Here is a tiny trained network, its code and every weight. The questions are about switching its units off for an input and a class, where a switched-off unit gives its printed mean instead of its output.

import numpy as np


def w(rows, s, z=0):
    codes = np.array(rows[::2]) - 128.0
    scale = np.full(codes.shape[1], s)
    scale[-1] = z or s
    return codes * scale


def norm(h):
    return h / np.sqrt((h * h).mean(-1, keepdims=True) + 1e-5)


def f(y):
    return y / 2 * (1 + np.tanh(0.7978845608 * (y + 0.044715 * y**3)))


def log_softmax(a):
    a = a - a.max(-1, keepdims=True)
    return a - np.log(np.exp(a).sum(-1, keepdims=True))


def net(x, mask):
    res = np.array(x, float).reshape(1, 7) / 4 @ E
    u = 0
    for l in range(3):
        y = f(norm(res) @ A[l][:, :-1].T + A[l][:, -1])
        res = res + np.where(mask[u : u + 4], y, B[l][:, -1]) @ B[l][:, :-1]
        u += 4
    return log_softmax(norm(res)[-1] @ U[:, :-1].T + U[:, -1])


A, B = {}, {}
E = w([
[153,112,164,147,148,139,147,114,120],'x0',
[81,134,90,64,79,74,106,133,37],'x1',
[143,219,131,185,76,23,168,103,189],'x2',
[218,221,153,165,116,50,250,74,103],'x3',
[141,38,194,243,128,113,137,27,28],'x4',
[1,241,16,74,3,72,47,91,232],'x5',
[122,105,130,148,140,199,117,157,143],'x6',
],0.0036)
A[0] = w([
[157,82,108,81,150,160,162,220,187,2],'L0N0',
[121,112,118,152,45,96,185,117,198,63],'L0N1',
[162,247,119,154,69,38,185,88,180,100],'L0N2',
[139,67,172,129,150,252,3,151,65,53],'L0N3',
],0.0031,0.0032)
B[0] = w([
[160,158,97,183,142,152,134,107,168,99],'L0N0',
[90,198,138,149,178,175,93,83,131,108],'L0N1',
[46,23,161,164,129,173,79,108,160,255],'L0N2',
[3,88,110,166,139,185,164,115,154,218],'L0N3',
],0.0053,0.0017)
A[1] = w([
[191,173,116,118,191,163,169,210,216,11],'L1N0',
[63,201,65,2,78,68,79,151,134,5],'L1N1',
[134,158,100,178,65,96,101,60,133,87],'L1N2',
[168,182,137,85,190,185,159,169,192,48],'L1N3',
],0.0052,0.003)
B[1] = w([
[141,173,186,78,145,116,95,212,151,171],'L1N0',
[133,154,66,74,2,187,49,154,49,255],'L1N1',
[126,159,136,122,188,119,113,149,143,173],'L1N2',
[143,99,179,93,122,84,100,171,161,164],'L1N3',
],0.0084,0.0034)
A[2] = w([
[114,240,103,193,101,39,122,45,209,11],'L2N0',
[231,113,181,164,151,90,211,97,6,9],'L2N1',
[65,3,96,123,159,210,73,134,128,121],'L2N2',
[125,161,42,95,15,173,122,142,146,4],'L2N3',
],0.0054,0.0028)
B[2] = w([
[69,199,198,230,177,143,126,87,198,182],'L2N0',
[219,103,45,44,63,45,175,30,95,254],'L2N1',
[85,118,88,170,179,162,193,154,127,255],'L2N2',
[154,131,118,119,88,86,38,84,2,219],'L2N3',
],0.0073,0.0039)
U = w([
[80,189,54,69,18,131,16,126,69,200],'0',
[36,5,85,176,244,228,203,160,118,75],'1',
[189,147,237,50,171,115,130,255,231,125],'2',
[62,231,213,254,145,72,115,30,232,3],'3',
[246,62,107,94,118,36,232,10,83,175],'4',
],0.0091,0.0015)

Each question gives the input, the list of numbers given to net, and the class t.
The units are the neurons (one row each of A and B). Each row of codes is followed by its name. A weight is (code - 128) times the scale printed after its matrix; where a second scale follows, it is the last column's (A, B and U).
mask holds one flag per neuron, layer by layer. A switched-off neuron (its flag False) gives its mean, the last column of its row in B, instead of its output. The means were averaged over made-up inputs and are rounded, as every weight is.
A unit's drop is (log p(t) with every unit on - log p(t) with that unit switched off) / (log p(t) with every unit on - log p(t) with every unit switched off).
The circuit of an input: a set's keep is (log p(t) with only the set's units on - log p(t) with every unit switched off) / (log p(t) with every unit on - log p(t) with every unit switched off). Starting from all 12 units, units are removed one at a time, each time the one whose removal leaves the highest keep (on an exact tie, the one counted first), for as long as the keep stays at least 0.8.
units of the circuit, in order: the units of the circuit, biggest drop first
unit that matters most: the unit with the biggest drop
k most important neurons: the k neurons with the biggest drops, biggest first
k most important neurons of layer l: the k neurons of layer l with the biggest drops, biggest first
drop when u is switched off: that unit's drop, to one decimal
input [-5,4,6,-1,5,3,-1], class 3: units of the circuit, in order : [L2N0]
input [-5,1,-5,1,8,4,-5], class 4: 4 most important neurons : [L1N1; L0N2; L0N3; L2N0]
input [-4,3,-7,2,-6,-2,8], class 2: 3 most important neurons : [L0N2; L1N0; L1N3]
input [-8,-5,-7,7,-4,-8,5], class 2: 2 most important neurons : [L1N0; L1N3]
input [3,-8,0,-7,-5,0,4], class 2: 3 most important neurons : [L1N0; L0N2; L1N3]
input [-2,-3,-8,-4,-1,3,-4], class 1: 2 most important neurons of layer 2 : [L2N2; L2N1]
input [-7,7,8,7,3,-2,4], class 3: 2 most important neurons : [L2N0; L0N2]
input [3,2,1,3,3,6,6], class 3: 2 most important neurons : [L0N2; L2N0]
input [-4,-6,3,-2,1,-2,3], class 2: units of the circuit, in order : [L0N2; L1N0]
input [-2,5,4,4,5,6,-4], class 3: 3 most important neurons : [L2N0; L0N2; L1N2]
input [-4,2,1,-5,3,-5,-4], class 1: 2 most important neurons : [L0N3; L2N2]
input [2,3,5,-3,3,1,7], class 3: 2 most important neurons : [L1N1; L0N2]
input [-6,-6,2,7,-5,-8,0], class 2: 3 most important neurons : [L1N0; L1N3; L2N3]
input [2,5,-4,-1,3,3,4], class 1: units of the circuit, in order : [L2N2]
input [3,6,-7,-2,4,2,-7], class 1: 3 most important neurons of layer 2 : [L2N2; L2N1; L2N3]
input [1,8,-1,-6,0,0,4], class 1: 2 most important neurons of layer 2 : [L2N2; L2N1]
input [7,0,3,-3,5,4,8], class 1: drop when L1N2 is switched off : -0.1
input [-5,3,8,-1,5,-2,-4], class 3: drop when L2N0 is switched off : 0.5
input [0,-2,-5,7,1,5,-5], class 3: drop when L0N2 is switched off : 0.6
input [-7,1,-2,-6,-7,-3,8], class 1: drop when L1N1 is switched off : 0.1
input [4,3,3,8,2,8,-1], class 3: unit that matters most : L2N0
